Here is a tiny trained network, its code and every weight. The questions are about switching its units off for an input and a class, where a switched-off unit gives its printed mean instead of its output.

import numpy as np


def w(rows, s, z=0):
    codes = np.array(rows[::2]) - 128.0
    scale = np.full(codes.shape[1], s)
    scale[-1] = z or s
    return codes * scale


def f(y):
    return np.maximum(y, 0)


def log_softmax(a):
    a = a - a.max(-1, keepdims=True)
    return a - np.log(np.exp(a).sum(-1, keepdims=True))


def net(x, mask):
    res = np.array(x, float).reshape(1, 4) / 4 @ E
    y = f(res @ A[0][:, :-1].T + A[0][:, -1])
    res = res + np.where(mask, y, B[0][:, -1]) @ B[0][:, :-1]
    return log_softmax(res[-1] @ U[:, :-1].T + U[:, -1])


A, B = {}, {}
E = w([
[201,212,110,60,217],'x0',
[108,191,222,67,78],'x1',
[126,127,127,129,130],'x2',
[125,51,100,2,111],'x3',
],0.008)
A[0] = w([
[140,198,166,126,153,113],'N0',
[137,182,164,129,144,111],'N1',
[161,111,32,176,166,135],'N2',
[129,89,117,47,122,130],'N3',
[83,102,178,183,39,55],'N4',
[149,136,80,88,190,22],'N5',
[132,191,151,119,123,94],'N6',
[126,90,111,125,125,104],'N7',
[123,126,131,149,134,97],'N8',
[152,146,93,114,170,121],'N9',
[115,129,203,83,67,10],'N10',
[123,116,125,63,123,61],'N11',
[81,92,174,162,91,176],'N12',
[131,138,81,163,184,51],'N13',
[118,100,127,38,130,30],'N14',
[114,131,201,101,114,159],'N15',
[133,90,117,123,126,104],'N16',
[117,121,142,93,125,112],'N17',
[134,131,123,128,122,112],'N18',
[127,134,111,222,125,43],'N19',
[101,7,87,138,126,153],'N20',
[138,114,129,126,121,110],'N21',
[106,60,87,99,98,114],'N22',
],0.017,0.011)
B[0] = w([
[130,122,54,112,187,182],'N0',
[134,145,37,144,146,170],'N1',
[148,132,252,175,145,214],'N2',
[138,113,223,121,82,204],'N3',
[158,156,175,221,226,213],'N4',
[123,98,185,108,22,150],'N5',
[122,132,65,97,175,164],'N6',
[128,137,78,118,118,151],'N7',
[106,143,165,102,119,138],'N8',
[108,140,192,171,110,162],'N9',
[122,111,170,90,7,169],'N10',
[149,144,180,178,182,160],'N11',
[140,113,236,133,71,236],'N12',
[146,136,140,178,202,154],'N13',
[143,156,171,247,196,172],'N14',
[106,135,128,168,184,203],'N15',
[114,139,83,126,119,148],'N16',
[147,119,167,135,126,154],'N17',
[122,120,134,128,135,128],'N18',
[121,107,214,105,35,186],'N19',
[98,133,14,45,94,246],'N20',
[125,148,99,142,116,131],'N21',
[124,106,46,61,126,193],'N22',
],0.027,0.013)
U = w([
[128,126,136,111,59,253],'0',
[146,172,117,179,207,65],'1',
[102,151,3,73,159,19],'2',
],0.012,0.0012)

Each question gives the input, the list of numbers given to net, and the class t.
The units are the neurons (one row each of A and B). Each row of codes is followed by its name. A weight is (code - 128) times the scale printed after its matrix; where a second scale follows, it is the last column's (A, B and U).
mask holds one flag per neuron, in row order. A switched-off neuron (its flag False) gives its mean, the last column of its row in B, instead of its output. The means were averaged over made-up inputs and are rounded, as every weight is.
A unit's drop is (log p(t) with every unit on - log p(t) with that unit switched off) / (log p(t) with every unit on - log p(t) with every unit switched off).
The circuit of an input: a set's keep is (log p(t) with only the set's units on - log p(t) with every unit switched off) / (log p(t) with every unit on - log p(t) with every unit switched off). Starting from the 12 units with the biggest drops (on a tie, the unit counted first), units are removed one at a time, each time the one whose removal leaves the highest keep (on an exact tie, the one counted first), for as long as the keep stays at least 0.8.
circuit, biggest first: the units of the circuit, biggest drop first
top k neurons: the k neurons with the biggest drops, biggest first
drop of u: that unit's drop, to one decimal
input [5,3,4,7], class 1: circuit, biggest first -> N14
input [-6,2,-1,0], class 1: top 3 neurons -> N4; N19; N3
input [2,1,-5,8], class 1: top 4 neurons -> N14; N11; N12; N19
input [-4,2,4,-1], class 1: top 2 neurons -> N4; N19
input [8,-4,-1,1], class 0: top 2 neurons -> N5; N4
input [4,-8,5,2], class 0: top 2 neurons -> N5; N4
input [-1,2,3,-1], class 1: top 2 neurons -> N20; N19
input [4,-8,1,2], class 0: top 2 neurons -> N5; N4
input [1,3,5,-7], class 2: top 2 neurons -> N2; N4
input [2,-7,5,1], class 0: top 3 neurons -> N4; N2; N5
input [1,7,7,8], class 1: top 2 neurons -> N14; N11
input [1,5,0,6], class 1: top 2 neurons -> N14; N11
input [4,-4,2,2], class 0: top 2 neurons -> N4; N5
input [-3,-8,5,-6], class 0: circuit, biggest first -> N19
input [4,-5,3,1], class 0: drop of N13 -> -0.1
input [5,-7,-8,5], class 0: drop of N8 -> 0.0
input [-4,-6,-5,-4], class 0: drop of N19 -> 0.1
